Below are the code and all the weights of a small trained network. Each question names an input and a target symbol and asks about switching units off, where a switched-off unit gives its printed mean instead of its output.

import numpy as np


def w(rows, s, z=0):
    codes = np.array(rows[::2]) - 128.0
    scale = np.full(codes.shape[1], s)
    scale[-1] = z or s
    return codes * scale


def norm(h):
    return h / np.sqrt((h * h).mean(-1, keepdims=True) + 1e-5)


def f(y):
    return y / 2 * (1 + np.tanh(0.7978845608 * (y + 0.044715 * y**3)))


def softmax(a):
    e = np.exp(a - a.max(-1, keepdims=True))
    return e / e.sum(-1, keepdims=True)


def log_softmax(a):
    a = a - a.max(-1, keepdims=True)
    return a - np.log(np.exp(a).sum(-1, keepdims=True))


def net(x, mask):
    ids = ['ΔΘΣαβζ'.index(c) for c in x.split()]
    T = len(ids)
    res = E[ids] + P[:T]
    q, k, v = (norm(res) @ M[0].T for M in (Q, K, V))
    z = softmax(np.where(np.tri(T) > 0, q @ k.T / 3**0.5, -1e9)) @ v
    res = res + np.where(mask[0], z, O[0][:, -1]) @ O[0][:, :-1]
    y = f(norm(res) @ A[0][:, :-1].T + A[0][:, -1])
    res = res + np.where(mask[1:9], y, B[0][:, -1]) @ B[0][:, :-1]
    return log_softmax(norm(res)[-1] @ U[:, :-1].T + U[:, -1])


Q, K, V, O, A, B = {}, {}, {}, {}, {}, {}
E = w([
[133,82,161,149,141,146,131],'Δ',
[154,71,155,149,114,158,91],'Θ',
[169,5,79,144,142,97,79],'Σ',
[135,87,158,130,128,134,118],'α',
[152,115,178,143,139,136,157],'β',
[150,108,181,164,80,103,112],'ζ',
],0.015)
P = w([
[67,254,65,66,121,102,111],'0',
[67,114,12,120,103,127,191],'1',
[104,109,53,180,124,175,153],'2',
[134,95,114,181,158,147,169],'3',
[164,81,135,198,148,151,152],'4',
[186,82,148,183,137,131,155],'5',
[108,61,204,132,130,129,161],'6',
[164,82,203,166,125,124,140],'7',
[126,87,206,134,125,111,174],'8',
[144,92,207,150,109,109,136],'9',
[95,82,212,133,109,126,147],'10',
[155,74,218,154,87,134,119],'11',
[122,60,216,146,84,146,117],'12',
],0.0065)
Q[0] = w([
[92,209,81,91,136,3,101],'h0',
[134,24,172,233,75,88,112],'h0',
[103,241,139,58,101,54,97],'h0',
],0.0057)
K[0] = w([
[107,74,158,253,60,162,152],'h0',
[129,232,89,108,158,98,19],'h0',
[114,114,172,184,42,160,196],'h0',
],0.0059)
V[0] = w([
[219,68,116,254,177,185,201],'h0',
[130,187,168,119,66,88,189],'h0',
[92,176,139,106,224,140,243],'h0',
],0.0058)
O[0] = w([
[161,2,193,150,62,179,115,34],'h0',
[137,92,46,87,11,132,209,104],'h0',
[85,89,76,220,149,112,121,3],'h0',
],0.0099,0.0066)
A[0] = w([
[160,128,97,110,88,49,146,61],'n0',
[155,212,213,33,196,176,71,5],'n1',
[25,149,150,255,179,91,73,72],'n2',
[122,207,161,96,32,162,188,161],'n3',
[165,59,172,192,181,107,105,171],'n4',
[132,204,56,134,94,73,209,89],'n5',
[27,114,136,203,123,153,83,144],'n6',
[159,167,171,142,182,153,159,60],'n7',
],0.0076,0.0032)
B[0] = w([
[130,109,121,145,211,164,167,147],'n0',
[126,1,6,110,148,194,200,254],'n1',
[242,139,166,61,123,244,233,152],'n2',
[217,82,166,110,91,87,162,209],'n3',
[102,179,192,160,92,138,146,206],'n4',
[116,99,210,179,106,143,31,181],'n5',
[198,95,121,135,113,175,166,131],'n6',
[82,57,99,104,182,132,83,158],'n7',
],0.0077,0.0074)
U = w([
[103,89,213,141,187,133,70,86],'Δ',
[171,171,124,128,156,216,178,2],'Θ',
[166,89,3,78,174,148,158,184],'Σ',
[158,138,184,52,65,88,121,151],'α',
[74,183,112,99,153,106,101,212],'β',
[74,113,82,192,70,119,135,84],'ζ',
],0.0062,0.0016)

Each question gives the input, a string of symbols that net reads in full, and the target symbol t.
The units are the heads (3 rows each of Q, K, V and O) and the neurons (one row each of A and B). Each row of codes is followed by its name. A weight is (code - 128) times the scale printed after its matrix; where a second scale follows, it is the last column's (O, A, B and U).
mask holds one flag per unit, heads first, then neurons. A switched-off unit (its flag False) gives its mean, the last column of its rows in O or B, instead of its output. The means were averaged over made-up inputs and are rounded, as every weight is.
A unit's drop is (log p(t) with every unit on - log p(t) with that unit switched off) / (log p(t) with every unit on - log p(t) with every unit switched off).
The circuit of an input: a set's keep is (log p(t) with only the set's units on - log p(t) with every unit switched off) / (log p(t) with every unit on - log p(t) with every unit switched off). Starting from all 9 units, units are removed one at a time, each time the one whose removal leaves the highest keep (on an exact tie, the one counted first), for as long as the keep stays at least 0.8.
units of the circuit, in order: the units of the circuit, biggest drop first
unit that matters most: the unit with the biggest drop
k most important neurons: the k neurons with the biggest drops, biggest first
drop of u: that unit's drop, to one decimal
input Θ α β ζ Σ Σ Σ Σ ζ β α, target Σ: 2 most important neurons -> [n1 n5]
input Θ Θ ζ Σ ζ α ζ β ζ Θ Δ, target Σ: unit that matters most -> n1
input ζ ζ ζ ζ ζ β, target α: units of the circuit, in order -> [h0 n1 n5]
input Δ ζ β β ζ Δ Σ ζ ζ ζ Σ, target Θ: 2 most important neurons -> [n2 n1]
input Θ Σ β ζ β Θ ζ β Σ ζ Θ, target Σ: 2 most important neurons -> [n1 n5]
input Σ Σ β α Θ β Σ, target Δ: 2 most important neurons -> [n4 n3]
input Θ ζ ζ Θ ζ ζ β ζ β ζ ζ, target Σ: 3 most important neurons -> [n1 n5 n4]
input Δ Θ ζ ζ Σ ζ Σ Δ ζ, target Θ: 2 most important neurons -> [n2 n3]
input Θ Σ Θ ζ ζ Σ ζ Δ Δ ζ Δ, target Σ: 2 most important neurons -> [n1 n5]
input ζ ζ Θ, target α: 3 most important neurons -> [n1 n5 n3]
input β Δ Δ Σ Σ Σ ζ ζ ζ β Σ, target ζ: drop of n0 -> 0.0
input α ζ ζ Θ β Θ Σ Σ ζ ζ ζ, target β: drop of h0 -> 1.0
input β Θ Δ Δ, target ζ: drop of n6 -> -0.1
input β ζ ζ Σ β Σ, target ζ: drop of n1 -> 0.2
input α Σ ζ Σ Σ Θ ζ Θ ζ Σ, target β: unit that matters most -> h0
